Where the symbols take the objects:
* | s a k e v y
q827 | q310 q193 q937 q200 q534 q474
q268 | q494 q83 q237 q341 q604 q163
q888 | q633 q303 q266 q967 q30 q786
q219 | q776 q341 q969 q268 q62 q494
q5 | q62 q458 q91 q178 q401 q604
q494 | q833 q152 q341 q163 q642 q453
q403 | q737 q168 q482 q769 q310 q892
q16 | q924 q169 q604 q642 q219 q266
q786 | q536 q189 q303 q485 q33 q87
q903 | q144 q210 q150 q874 q786 q534
q784 | q360 q32 q144 q462 q128 q730
q310 | q393 q784 q200 q474 q32 q818
q191 | q237 q892 q403 q737 q273 q526
q492 | q468 q317 q818 q401 q737 q597
q33 | q903 q101 q453 q150 q967 q874
q818 | q401 q730 q784 q360 q769 q317
q30 | q129 q453 q494 q833 q924 q33
q152 | q930 q642 q62 q16 q702 q924
q210 | q532 q786 q888 q633 q189 q590
q150 | q874 q888 q930 q101 q303 q210
q769 | q892 q287 q128 q168 q474 q91
q597 | q219 q237 q317 q969 q5 q268
q874 | q534 q633 q101 q210 q485 q532
q924 | q888 q345 q642 q266 q776 q967
q200 | q474 q144 q399 q193 q532 q784
q468 | q702 q969 q401 q597 q526 q219
q462 | q730 q482 q534 q32 q998 q403
q485 | q87 q129 q567 q189 q150 q937
q366 | q567 q494 q219 q776 q152 q30
q642 | q266 q702 q299 q169 q268 q345
q399 | q193 q874 q33 q903 q633 q144
q266 | q967 q366 q169 q345 q494 q303
q101 | q210 q967 q924 q888 q567 q633
q536 | q998 q937 q485 q87 q903 q827
q178 | q604 q492 q273 q458 q317 q299
q532 | q482 q536 q633 q590 q937 q128
q967 | q786 q567 q345 q303 q833 q485
q129 | q399 q150 q833 q33 q888 q903
q458 | q299 q401 q393 q492 q191 q468
q87 | q827 q399 q189 q937 q874 q200
q273 | q458 q818 q310 q393 q730 q492
q526 | q83 q178 q892 q5 q492 q62
q32 | q403 q128 q532 q482 q827 q769
q633 | q590 q485 q967 q786 q129 q536
q168 | q91 q310 q998 q287 q784 q273
q189 | q937 q33 q30 q129 q101 q399
q776 | q30 q163 q268 q494 q16 q833
q833 | q33 q930 q163 q453 q266 q150
q730 | q191 q769 q32 q403 q287 q737
q969 | q268 q526 q191 q237 q178 q341
q474 | q818 q462 q193 q784 q482 q360
q998 | q287 q200 q87 q827 q144 q310
q163 | q453 q16 q83 q152 q169 q930
q341 | q163 q62 q526 q83 q299 q152
q169 | q345 q219 q468 q702 q341 q366
q401 | q597 q191 q360 q317 q892 q969
q590 | q128 q87 q786 q536 q399 q998
q482 | q769 q998 q590 q128 q200 q168
q62 | q16 q299 q178 q604 q597 q642
q737 | q526 q91 q769 q892 q393 q5
q287 | q273 q474 q827 q310 q462 q393
q91 | q178 q393 q287 q273 q360 q458
q567 | q189 q833 q776 q30 q930 q129
q534 | q32 q590 q210 q532 q87 q482
q303 | q485 q30 q366 q567 q453 q189
q83 | q152 q604 q5 q62 q468 q16
q360 | q317 q403 q462 q730 q168 q191
q930 | q101 q266 q16 q924 q366 q888
q317 | q969 q737 q730 q191 q91 q237
q604 | q642 q468 q458 q299 q969 q169
q453 | q150 q924 q152 q930 q345 q101
q299 | q169 q597 q492 q468 q237 q702
q702 | q366 q268 q597 q219 q83 q776
q393 | q492 q360 q474 q818 q403 q401
q892 | q5 q273 q168 q91 q818 q178
q237 | q341 q5 q737 q526 q458 q83
q193 | q784 q534 q903 q144 q590 q462
q144 | q462 q532 q874 q534 q536 q32
q128 | q168 q827 q536 q998 q193 q287
q345 | q303 q776 q702 q366 q163 q567
q937 | q200 q903 q129 q399 q210 q193

The rows follow the links: the fewer symbols apart two objects are, the more alike their rows tend to be.

Each row is also shifted at random along 3 hidden directions that mean nothing.

Name the object of each row.
[ -23,   62,    2,  -88,   71,  125,  -87, -171,  170,  128,  179,  -44,  -67,    5,   34,   44,   47,  -41,  -64,  -87,   15,  120,  -24,  -13,    6,   91,    2,   33, -190,   62,  -37,   36,   11,   40,   -7,  -66,    2,  -31,   99, -104,  -44]
object: q784
[-155,   -3,  -12,  -44,   64,  -35,  -24, -107, -137,   70,  -96,   -9,  -39,   58,   23,   20,   -4,  -16,  -48,   87,  -15,  107,   24,   70,   -1,   26,    6,   53,  -62,   46,    9,  114,  -91,  -37,  -63,   28,  -37, -112,   94,  -85,  -55]
object: q360
[ 309,   14,  -34,  -66,   58,   73,  -19, -205,  -53,  107,  -23,   16,  -78,   35,   25,   14,   15,   42, -153,   36,   -4,  105,    0,   68,    5,   68,   72,   79,  -95,   54,    8,   22,  -25,  -33,  -28,   -1,   -4,  -92,   31,  -91,  -51]
object: q730
[-108,  -17,   18,   65,  -62,   -5,   32,   99,   39,  -71,   12,    9,   25,  -60,  -38,  -24,   -8,   -2,   50,  -29,   10,  -94,    3,  -64,   33,  -57,  -12,  -31,   79,  -55,   10, -102,   51,   29,   41,   11,   43,  121, -101,   89,   41]
object: q924
[  30,   27,   -1,  -69,   49,   23,  -57,    5,  -18,   37,   15,  -47,   38,   58,   49,   32,   -3,  -50,   54,   16,   -8,   72,  -38,   12,  -81,   68,  -58,  -10,  -89,   37,  -31,  132,  -27,   15,  -41,  -14,  -50,  -94,  156,  -89,   -9]
object: q482
[ 118,   14,   17,   20,  -54,   35,    2,  163,  122,  -75,   92,  -18,   84,  -33,   -4,  -11,   -3,  -22,  120,  -74,    7,  -98,  -49,  -76,  -55,   -6,  -56,  -78,   38,  -43,  -25,  -50,   84,   53,   46,  -29,    9,   79,  -18,   59,   67]
object: q101
[  60,  -16,    7,   64,  -59,   19,   44,   14,   85,  -40,   43,   38,  -24,  -69,  -47,  -31,    7,   49,  -42,  -57,   16,  -85,   18,  -42,   68,  -55,   50,   -1,   75,  -41,   20, -153,   62,    7,   60,   -5,   57,  118, -158,   93,   23]
object: q776
[ 132,   16,   11,  -34,  -32,  148,  -38,   36,  -87,   -9,  -52,  -53,   64,  -45,    8,   -7,  -24,  -57,   67,   44,   -9,  -28,  -88, -101,  -64,   58,  -67,   -7,  -67,  -60,  -25,  -40,   98,  105,   -5,   59,   49,   76,   28,  -14,   56]
object: q210
[ -65,  -48,    0,  103,  -53, -239,   94,  255,   -1, -153,  -50,   58,   77,   48,  -21,  -32,  -26,   50,  116,  -10,   -1, -130,   60,   60,  -17, -120,   -7,  -86,  236,  -13,   24,   42,  -63,  -95,   20,  -20,  -66,  -32,  -52,  121,   28]
object: q16
[-225,  -33,    8,   70,  -39,  -35,   45,  -38,    0,  -17,  -28,   38,  -59,  -59,  -52,  -25,    5,   35,  -63,   -4,    8,  -42,   54,  -11,  107,  -79,   52,   28,   72,  -30,   34, -118,   -2,  -15,   25,   23,   54,   95, -142,   78,  -10]
object: q169
[ -12,  -36,    7,   85,  -65, -121,   68,  193,    8, -124,  -32,   38,   65,   -5,  -30,  -29,  -20,   32,   91,  -12,    1, -125,   22,   -4,   -5,  -88,  -12,  -67,  170,  -42,   15,  -33,    3,  -30,   35,    0,  -12,   42,  -83,  111,   43]
object: q366
[-197,   -5,  -12,  -25,   65,  -85,  -11,  -84,  -73,   56,  -51,    5,  -45,   67,   19,   20,    7,   -3,  -42,   45,   -8,   95,   45,   86,   13,    4,   18,   35,  -29,   54,   12,  118, -107,  -61,  -54,   -3,  -49, -117,   83,  -66,  -63]
object: q273
[ -27,    0,  -19,  -32,   60,  -31,   -8, -151,  -18,   84,   -7,   20,  -82,   42,   14,   18,   18,   26, -110,   20,    0,   98,   41,   82,   39,   20,   58,   56,  -50,   64,   13,   58,  -73,  -61,  -29,  -16,  -26,  -95,   34,  -62,  -66]
object: q91
[ 135,   11,   18,    9,  -53,   32,   -4,  178,   19,  -81,   12,  -28,  107,  -18,    6,  -12,  -25,  -35,  142,  -19,   -5,  -89,  -62,  -68,  -81,    7,  -80,  -67,   32,  -51,  -23,   -9,   75,   61,   23,    2,    1,   55,   17,   39,   72]
object: q129
[ 260,   38,  -16,  -79,   53,   61,  -48,  -69,   47,   68,   68,  -25,   -1,   49,   45,   25,   16,   -8,  -24,  -18,   -3,   79,  -35,   35,  -63,   83,   -5,    8, -102,   52,  -27,   84,   -3,    1,  -19,  -39,  -38,  -95,  113,  -91,  -19]
object: q462
[  14,   10,  -17,  -52,   63,  -51,  -23,  -39,  -60,   46,  -33,   -9,   -3,   80,   41,   24,    2,   -7,   -7,   41,  -12,   88,    7,   76,  -46,   40,   -9,   13,  -46,   57,   -9,  144,  -82,  -47,  -53,  -11,  -68, -141,  126,  -84,  -40]
object: q769
[-229,   62,   36,  -47,   16,   70,  -85,   96,  223,    1,  213,  -85,   59,   -7,   30,   35,   20, -113,  157, -123,   13,    5,  -55,  -94,  -62,   48, -113,  -75, -110,    6,  -65,   54,   49,   94,   15,  -72,  -16,   41,  125,  -28,   31]
object: q937
[  91,   39,    7,  -62,   23,   85,  -63,   36,   17,   19,   41,  -60,   61,   20,   40,   22,   -4,  -63,   86,   -7,   -6,   28,  -69,  -41,  -96,   76,  -76,  -27, -100,    3,  -40,   70,   35,   63,  -17,   -8,  -21,  -26,  128,  -65,   25]
object: q534
[-104,   29,    6,  -79,   49,   93,  -75,  -75,  -78,   72,  -27,  -65,    7,   15,   36,   30,   -5,  -77,   22,   47,  -14,   94,  -46,  -29,  -45,   81,  -57,   26, -146,   15,  -26,   84,   -6,   60,  -51,   31,   -1,  -37,  130, -102,  -12]
object: q128
[ 145,  -18,  -33,  -21,   43,   15,   16, -220, -125,   91, -100,   43, -105,   16,   -4,   -1,    5,   66, -190,   76,   -6,   92,   41,   85,   65,   14,  105,   98,  -35,   43,   38,  -13,  -52,  -62,  -29,   34,   14,  -67,  -38,  -51,  -68]
object: q191
[-119,  -14,    1,   61,  -20,  -27,   43,  -85,  128,    8,   79,   55,  -91,  -53,  -48,  -15,   29,   63, -113,  -70,   23,  -24,   68,    8,  126,  -67,   88,   28,   52,    3,   30, -127,    2,  -35,   49,  -34,   45,   76, -153,   69,  -28]
object: q268
[  21,  -21,  -19,   37,    7,  -46,   46, -135,   40,   39,   15,   67, -109,  -14,  -32,  -14,   23,   84, -158,  -23,   15,   20,   70,   63,  109,  -46,  113,   58,   41,   33,   39,  -76,  -37,  -73,   21,  -19,   21,   -3, -119,   26,  -52]
object: q597
[ -94,  -56,   -6,   72,  -45,  -42,   67,  -44, -161,  -32, -163,   55,  -42,  -47,  -52,  -34,  -21,   52,  -83,   85,  -10,  -44,   49,   10,   89,  -74,   65,   47,  102,  -43,   53, -106,  -10,  -32,    4,   78,   57,   71, -151,   71,   -7]
object: q702
[  55,   -8,  -26,   -1,   42,  -41,   20, -162,   25,   68,   18,   51, -106,   23,   -4,    4,   29,   70, -159,   -8,   10,   66,   64,   90,   75,  -12,  102,   61,   -2,   56,   31,   -6,  -61,  -79,   -2,  -29,   -8,  -66,  -47,  -22,  -67]
object: q492
[ 189,   50,    1,  -89,   26,  201,  -80, -115,   42,   88,   73,  -60,   -9,  -30,   30,   21,   13,  -48,  -27,  -21,    4,   63,  -80,  -68,  -39,  108,  -25,   27, -176,    2,  -37,  -19,   79,   94,   -5,   -1,   37,   28,   65,  -83,   11]
object: q144

Complete each set of four: the symbols that take the first to the second take the third to the fourth, perhaps in another order.
Answers are names.
[ 104,   18,   19,    3,  -46,   59,  -16,  147,   84,  -62,   73,  -33,   88,  -30,    2,   -5,  -10,  -36,  122,  -51,    6,  -79,  -63,  -86,  -64,   13,  -70,  -67,    9,  -46,  -29,  -30,   85,   72,   31,  -17,    9,   77,    9,   37,   67]
to [-307,    7,   41,   39,  -48,  -38,  -11,  225,   96,  -98,   73,  -43,  101,  -22,   -7,    0,  -13,  -76,  199,  -59,    3,  -94,  -24,  -91,  -40,  -39, -110,  -97,   50,  -51,  -30,    7,   39,   59,   21,  -15,   -6,   85,   24,   65,   63]
as [ 186,   -5,    5,   49,  -69,   55,   37,   50,  107,  -50,   69,   24,    7,  -73,  -35,  -28,    6,   34,   -6,  -68,   16, -102,  -16,  -63,   30,  -29,   25,  -23,   59,  -49,    5, -156,  100,   33,   66,  -11,   58,  126, -138,   91,   45]
to q366

[ 189,   29,   -2,  -67,   30,   41,  -47,   47,  -31,   12,    3,  -46,   67,   49,   50,   19,  -12,  -46,   79,   21,  -15,   38,  -63,    0, -111,   77,  -67,  -30,  -71,   19,  -36,  112,    6,   31,  -33,   -4,  -47,  -79,  144,  -74,   17]
to [ -57,   19,   25,  -31,  -16,   88,  -49,   97,  -52,  -27,  -21,  -69,   88,  -22,   15,    6,  -22,  -85,  130,   27,  -14,  -22,  -74,  -94,  -78,   44, -102,  -35,  -57,  -48,  -31,   23,   61,   96,  -12,   42,   17,   55,   76,  -15,   53]
as [ 162,   17,    2,  -53,    8,   62,  -42,   73, -129,  -16,  -83,  -53,   92,   32,   35,   11,  -30,  -58,  103,   72,  -23,    9,  -77,  -32, -118,   70,  -85,  -22,  -56,  -16,  -29,   86,   25,   58,  -39,   42,  -25,  -42,  128,  -61,   39]
to q485

[-182,   15,   33,   30,  -49,   75,  -18,   73,  137,  -42,  106,  -30,   28,  -81,  -27,   -6,    7,  -45,   76,  -82,   16,  -73,  -29, -116,   23,  -19,  -48,  -40,   -9,  -55,  -18, -107,   88,   86,   45,  -12,   59,  152,  -60,   65,   49]
to [ -59,   -5,   22,   30,  -62,  157,   -2,  -54,    6,   -1,    3,  -10,  -28, -125,  -49,  -27,   -2,  -12,  -39,   -9,    9,  -57,  -33, -124,   72,  -10,   11,   27,  -29,  -79,    8, -199,  121,   98,   45,   51,  119,  200, -145,   64,   39]
as [-247,  -56,  -13,   36,    6,  -53,   46, -151, -230,   33, -204,   44,  -92,  -17,  -38,  -18,  -15,   38, -135,  128,  -15,   42,   70,   51,  110,  -53,   78,   95,   40,   -9,   56,  -41,  -73,  -53,  -38,   92,   37,    1,  -90,    6,  -53]
to q5

[ -36,   -4,   24,   17,  -62,   94,  -10,   72,  -40,  -47,  -33,  -30,   52,  -73,  -26,  -18,  -20,  -38,   71,   14,   -3,  -77,  -51, -111,  -11,    0,  -53,  -20,    1,  -77,   -8,  -97,   90,   89,   20,   50,   62,  134,  -53,   50,   57]
to [-185,   -2,   29,   12,  -49,   59,  -20,  124,  -63,  -58,  -45,  -51,   80,  -50,   -8,   -7,  -30,  -75,  136,   28,   -8,  -62,  -56, -111,  -39,    0,  -95,  -39,   -6,  -74,  -18,  -27,   69,   95,   -1,   55,   39,  105,   11,   30,   63]
as [-217,   58,   31,  -65,   22,  146, -102,  -15,  148,   51,  154,  -89,   20,  -35,   23,   36,   21, -108,   86,  -80,    6,   44,  -65, -112,  -32,   74,  -89,  -19, -167,   -5,  -55,   14,   62,  117,    1,  -32,   24,   66,  104,  -58,   19]
to q534

[ 267,   34,    4,  -58,   -3,  105,  -46,   57,    0,   -1,   20,  -46,   76,    6,   35,   12,  -10,  -43,   78,    5,   -7,   -2,  -84,  -48, -102,   77,  -65,  -31,  -72,  -12,  -36,   38,   64,   66,   -6,    4,   -7,   -7,   89,  -45,   43]
to [  75,   33,  -13,  -65,   64,    5,  -47,  -76,   45,   67,   62,  -18,  -16,   64,   42,   29,   19,  -15,  -23,  -15,   -1,   92,   -2,   52,  -37,   60,   -2,   11,  -92,   62,  -21,  110,  -44,  -21,  -29,  -43,  -52, -113,  120,  -89,  -37]
as [ -53,   20,   27,  -11,  -39,  125,  -39,   57,   18,  -21,   31,  -53,   52,  -64,   -7,   -1,  -10,  -68,   88,  -12,    0,  -42,  -70, -118,  -30,   30,  -73,  -23,  -55,  -58,  -27,  -67,   99,  110,   19,   29,   55,  121,   -1,   17,   56]
to q200

[ 191,  -14,  -35,   -4,   40,  -37,   28, -159,  -13,   66,  -16,   59,  -93,   30,    0,    0,   19,   85, -165,   12,    3,   66,   56,  104,   59,   -1,  111,   61,    8,   55,   32,   -3,  -57,  -88,   -6,  -19,  -16,  -83,  -41,  -29,  -64]
to [-147,  -12,  -14,   12,   41, -106,   23,  -92,   50,   38,   34,   43,  -82,   39,   -3,    8,   25,   43,  -92,  -24,    8,   57,   78,   92,   70,  -38,   71,   31,   23,   60,   25,   38,  -93,  -90,   -9,  -43,  -29,  -75,  -14,  -12,  -66]
as [ 134,  -14,  -32,   -9,   41,  -46,   25, -147,  -35,   63,  -34,   46,  -87,   40,    4,    3,   16,   73, -149,   27,    2,   68,   52,  102,   48,   -2,   94,   63,    2,   59,   27,   20,  -70,  -86,  -14,  -11,  -19,  -92,  -24,  -37,  -60]
to q492

[  68,  -52,    1,   86,  -74,  -97,   80,  167, -120, -124, -134,   40,   65,  -12,  -35,  -43,  -37,   39,   64,   57,  -10, -123,   13,   -4,   -8,  -81,   -4,  -38,  173,  -63,   28,  -52,    9,  -27,   16,   54,    6,   46,  -96,  107,   47]
to [ 144,    0,   14,   24,  -64,   61,   10,  122,   15,  -71,    5,  -13,   70,  -46,  -15,  -22,  -17,  -12,   81,  -13,   -1,  -98,  -53,  -82,  -39,   -4,  -44,  -48,   38,  -60,  -12,  -78,   92,   61,   35,   20,   35,   98,  -47,   62,   69]
as [-191,   30,   -7,  -26,   72,  -21,  -29, -183,  204,  107,  177,   19, -123,   17,    9,   32,   57,   16, -127, -106,   23,  108,   65,   61,   88,    7,   71,   42,  -84,   85,   -1,   19,  -64,  -51,    5,  -89,  -13,  -52,   15,  -53,  -84]
to q597

[  27,   26,  -19,  -25,   64,    1,  -12, -203,  210,  109,  184,   36, -132,   17,    9,   25,   59,   56, -168, -110,   31,   97,   58,   73,   89,   12,  103,   47,  -69,   87,    2,  -13,  -45,  -62,   20,  -97,   -7,  -54,  -22,  -42,  -78]
to [ 157,  -45,  -27,   68,  -18, -137,   87,   12,  -30,  -43,  -64,   84,  -35,   30,  -25,  -27,   -1,  103,  -77,   15,    1,  -42,   71,   97,   48,  -74,   89,    8,  147,   20,   45,  -25,  -55, -109,   16,   -9,  -27,  -49, -103,   63,  -20]
as [ 268,  -25,    1,   42,  -80,   56,   45,   93,  -87,  -80,  -88,   14,   56,  -57,  -27,  -39,  -30,   27,   27,   38,   -6, -109,  -42,  -60,  -19,  -20,   -3,  -18,   80,  -79,   13, -120,   91,   43,   33,   56,   50,  101, -107,   76,   66]
to q210

[-137,   -6,  -13,    1,   45,  -16,    7, -200,   55,   88,   42,   38, -128,   -4,  -11,    8,   37,   48, -168,  -28,   13,   81,   69,   62,  114,  -16,   99,   72,  -35,   50,   26,  -32,  -60,  -55,    0,  -25,   17,  -24,  -56,  -23,  -74]
to [ 100,  -28,  -27,   31,   12,  -65,   55, -122,  -19,   32,  -34,   72,  -93,    9,  -20,  -13,   17,   92, -153,   11,    5,   25,   68,   89,   84,  -41,  113,   50,   55,   35,   42,  -42,  -55,  -90,    7,   -7,    1,  -42,  -94,   18,  -52]
as [ 242,  -46,  -13,   87,  -68, -117,   96,  149,  -55, -117,  -85,   70,   48,    3,  -32,  -44,  -26,   80,   18,   24,   -1, -126,   28,   36,   -2,  -84,   35,  -39,  195,  -36,   34,  -59,    3,  -62,   37,   16,  -15,   15, -121,  111,   37]
to q345

[ -61,   24,   29,   14,  -46,   79,  -22,   98,  146,  -40,  122,  -36,   50,  -66,  -13,   -4,    6,  -47,   96,  -86,   14,  -72,  -44, -110,  -11,    0,  -57,  -53,  -16,  -50,  -28,  -79,   97,   85,   47,  -22,   42,  127,  -32,   50,   56]
to [ 396,  -14,   -3,   29,  -80,  102,   32,   62,  -62,  -62,  -69,   14,   52,  -66,  -25,  -38,  -22,   35,    4,   28,   -3, -103,  -55,  -70,  -27,    5,    3,  -11,   53,  -75,    6, -141,  119,   55,   42,   54,   62,  107, -111,   65,   70]
as [ -59,  -23,    7,   57,  -48,   58,   37,  -91,   47,    5,   19,   36,  -80,  -99,  -58,  -23,   13,   46, -109,  -31,   15,  -47,   29,  -48,  123,  -53,   76,   44,   33,  -42,   33, -192,   60,   17,   50,   17,   94,  145, -187,   78,    4]
to q169

[ -41,  -35,  -16,   51,    7, -121,   58,  -46,  -13,   -4,  -37,   67,  -62,   18,  -21,  -12,    9,   76,  -92,    7,    3,    0,   78,   86,   73,  -66,   86,   23,   93,   30,   38,  -11,  -73,  -94,    3,  -13,  -17,  -42,  -78,   37,  -41]
to [  10,  -16,   16,   36,  -67,  108,   16,    4,  -58,  -33,  -59,   -1,    5,  -98,  -43,  -30,  -16,   -4,  -10,   27,   -3,  -76,  -30, -102,   40,  -18,    2,   16,   18,  -83,   14, -162,   97,   76,   34,   66,   95,  162, -129,   68,   49]
as [-154,   27,   33,  -15,  -27,   70,  -46,  125,   49,  -41,   54,  -67,   83,  -31,    8,    8,  -11,  -92,  151,  -29,    2,  -43,  -62, -106,  -57,   24, -104,  -57,  -45,  -47,  -36,    2,   69,   96,    7,    7,   15,   78,   60,    7,   57]
to q310

[-207,   64,   17,  -84,   61,  115, -104,  -85,  152,   94,  170,  -78,  -19,    0,   36,   46,   31,  -91,   29,  -77,   11,   98,  -38,  -53,  -21,   87,  -56,   -2, -188,   40,  -48,   61,   16,   74,  -12,  -52,   -3,   -7,  130,  -97,  -20]
to [ 121,   42,  -11,  -67,   64,  -21,  -46,   -5,  108,   46,  109,  -22,   13,   79,   53,   38,   22,  -17,   25,  -52,    2,   71,   -8,   54,  -72,   60,  -24,  -26,  -72,   74,  -34,  143,  -47,  -33,  -22,  -74,  -79, -135,  148,  -83,  -27]
as [ 123,  -42,  -20,   62,  -19,  -96,   78,  -32,  -21,  -24,  -44,   81,  -56,    4,  -30,  -27,    4,   97, -105,    5,    7,  -34,   68,   73,   68,  -69,   96,   20,  124,   10,   43,  -63,  -38,  -88,   21,   -3,    1,  -13, -126,   62,  -23]
to q169

[  36,  -11,  -22,    3,   44,  -99,   26,  -87,   45,   44,   28,   48,  -73,   53,    6,    6,   23,   61, -104,  -17,    8,   57,   69,  110,   44,  -22,   78,   32,   27,   65,   19,   50,  -90, -102,   -9,  -48,  -45, -104,   -6,  -20,  -61]
to [  52,  -38,  -24,   41,   11, -127,   62,  -49,  -59,   -3,  -73,   71,  -58,   39,  -17,  -12,    1,   85, -100,   35,   -1,   10,   75,  106,   56,  -58,   85,   32,   96,   32,   43,   12,  -81, -111,   -8,   -3,  -30,  -75,  -61,   23,  -45]
as [ -47,  -33,   11,   78,  -68,  -78,   57,  173,  -28, -113,  -52,   23,   64,  -26,  -30,  -30,  -22,   13,   86,    7,   -1, -120,    7,  -28,   -3,  -73,  -21,  -51,  141,  -58,   16,  -50,   21,   -8,   27,   22,    6,   67,  -80,  103,   50]
to q567

[ -72,   12,  -13,  -41,   68,  -88,  -22,  -25,    0,   42,   15,   -6,  -10,   89,   40,   32,   10,   -8,    4,    8,   -6,   84,   29,   89,  -36,   21,  -10,    1,  -31,   70,   -9,  158, -102,  -64,  -46,  -37,  -82, -149,  129,  -76,  -48]
to [-233,   15,   -5,  -30,   69,  -22,  -29, -179,   71,  103,   67,    7, -107,   20,    9,   28,   37,    4, -111,  -32,   11,  113,   59,   59,   75,    8,   56,   55,  -81,   70,    4,   42,  -76,  -48,  -23,  -44,  -13,  -61,   27,  -62,  -78]
as [ -48,  -53,  -12,   68,  -25, -100,   74,  -22, -109,  -32, -119,   66,  -45,   -9,  -38,  -29,  -12,   69,  -79,   59,   -3,  -29,   65,   55,   76,  -78,   73,   33,  116,  -12,   48,  -54,  -48,  -70,    2,   40,   12,    8, -120,   60,  -21]
to q642

[ 299,   15,  -22,  -84,   44,  128,  -43, -152, -160,   88,  -99,  -24,  -21,   21,   33,   13,  -13,   -5,  -84,   94,  -17,   96,  -51,   14,  -47,   97,   11,   68, -128,   17,   -8,   38,   11,   29,  -45,   54,    7,  -65,   77, -106,  -18]
to [-131,   41,   -3,  -65,   77,   34,  -62, -148,  102,  109,  113,  -27,  -69,   30,   33,   41,   39,  -29,  -59,  -49,   11,  121,   10,   31,   14,   55,   12,   35, -137,   72,  -20,   75,  -44,   -4,  -25,  -55,  -21,  -74,   98,  -95,  -59]
as [ 101,    0,  -21,  -57,   55,  -10,  -20,  -72, -152,   54, -111,  -11,   -1,   72,   38,   15,  -11,   -8,  -28,   94,  -19,   91,   -8,   71,  -50,   56,   -3,   36,  -56,   43,    0,  124,  -64,  -30,  -60,   31,  -48, -128,  115,  -92,  -35]
to q393

[ 100,  -16,  -30,    0,   43, -110,   33,  -73,  -32,   30,  -36,   51,  -53,   68,   11,    7,    8,   68,  -96,   24,    1,   52,   58,  120,   24,  -18,   72,   29,   42,   63,   22,   68,  -94, -104,  -24,  -22,  -54, -127,    8,  -27,  -56]
to [ 155,   32,  -20,  -35,   68,  -64,  -13,  -74,  195,   64,  169,   29,  -56,   75,   35,   30,   47,   45,  -73, -101,   17,   78,   41,  102,    0,   25,   57,   -3,  -35,  101,   -9,   90,  -69,  -83,    3, -113,  -73, -139,   69,  -57,  -59]
as [ -57,   22,   28,  -14,  -24,   31,  -34,  174,   53,  -59,   52,  -58,  109,   -3,   17,    7,  -15,  -77,  179,  -34,   -1,  -53,  -62,  -83,  -89,   22, -110,  -79,  -15,  -35,  -40,   40,   58,   73,    6,  -10,  -14,   41,   80,    7,   60]
to q150

[ 108,   36,   17,  -21,  -29,  115,  -41,   82,  127,  -22,  118,  -47,   62,  -42,    9,    6,    3,  -50,   95,  -73,   10,  -47,  -71, -101,  -58,   43,  -64,  -51,  -55,  -34,  -39,  -42,  101,   91,   33,  -30,   25,   85,   19,    9,   58]
to [  81,    9,   17,   -4,  -47,   74,  -17,  122,  -42,  -57,  -31,  -41,   91,  -35,    0,  -12,  -28,  -49,  117,   21,   -8,  -68,  -72,  -90,  -67,   22,  -79,  -44,   -2,  -63,  -22,  -31,   80,   80,    9,   39,   25,   74,   14,   25,   68]
as [ -23,   -9,  -16,   14,   28,  -19,   22, -186,   52,   75,   32,   55, -130,   -8,  -21,    1,   34,   70, -177,  -27,   15,   60,   71,   65,  112,  -25,  113,   70,   -7,   46,   34,  -55,  -46,  -68,   11,  -27,   18,  -18,  -86,   -7,  -68]
to q458

[-239,  -11,   -9,   13,   57, -163,   17,  -26,   37,   20,   19,   32,  -48,   72,    8,   15,   19,   23,  -31,  -19,    6,   58,   80,  107,   40,  -47,   35,    7,   36,   67,   16,  105, -124,  -98,  -27,  -46,  -68, -113,   42,  -16,  -66]
to [-185,   20,  -10,  -43,   72,   21,  -39, -209,   78,  121,   84,    2, -115,   14,   11,   33,   41,    1, -125,  -37,   12,  122,   43,   46,   74,   29,   57,   66, -112,   68,    3,   33,  -57,  -28,  -18,  -43,   -2,  -56,   37,  -78,  -79]
as [ -23,  -47,  -17,   75,   -5, -258,   90,  131,  -29,  -82,  -64,   76,   14,   85,   -7,  -17,  -10,   74,   21,   16,   -1,  -47,   91,  134,    5, -100,   41,  -41,  193,   36,   35,   90, -121, -143,   -5,  -31,  -90, -121,  -23,   65,  -22]
to q178

[-407,  -26,   27,   74,  -44,  -43,   31,   36,   33,  -44,    6,   14,  -26,  -67,  -49,  -17,   -1,  -10,   14,  -26,   10,  -58,   42,  -52,   96,  -81,    4,   -3,   70,  -45,   19,  -97,    6,   14,   28,   14,   52,  121, -113,   86,    7]
to [ 102,  -40,  -23,   60,  -13, -108,   76,  -29,  -11,  -25,  -44,   79,  -54,   11,  -27,  -26,    5,   94, -100,    5,    5,  -29,   71,   82,   69,  -68,   95,   21,  120,   15,   41,  -49,  -49,  -93,   19,  -10,   -6,  -26, -114,   57,  -29]
as [  61,   -5,  -27,   13,   34,  -38,   26, -157,   93,   64,   64,   58, -115,   12,  -12,    2,   38,   80, -167,  -45,   18,   56,   71,   86,   92,  -20,  111,   51,    5,   57,   27,  -33,  -53,  -86,   15,  -52,   -1,  -46,  -68,   -5,  -65]
to q818

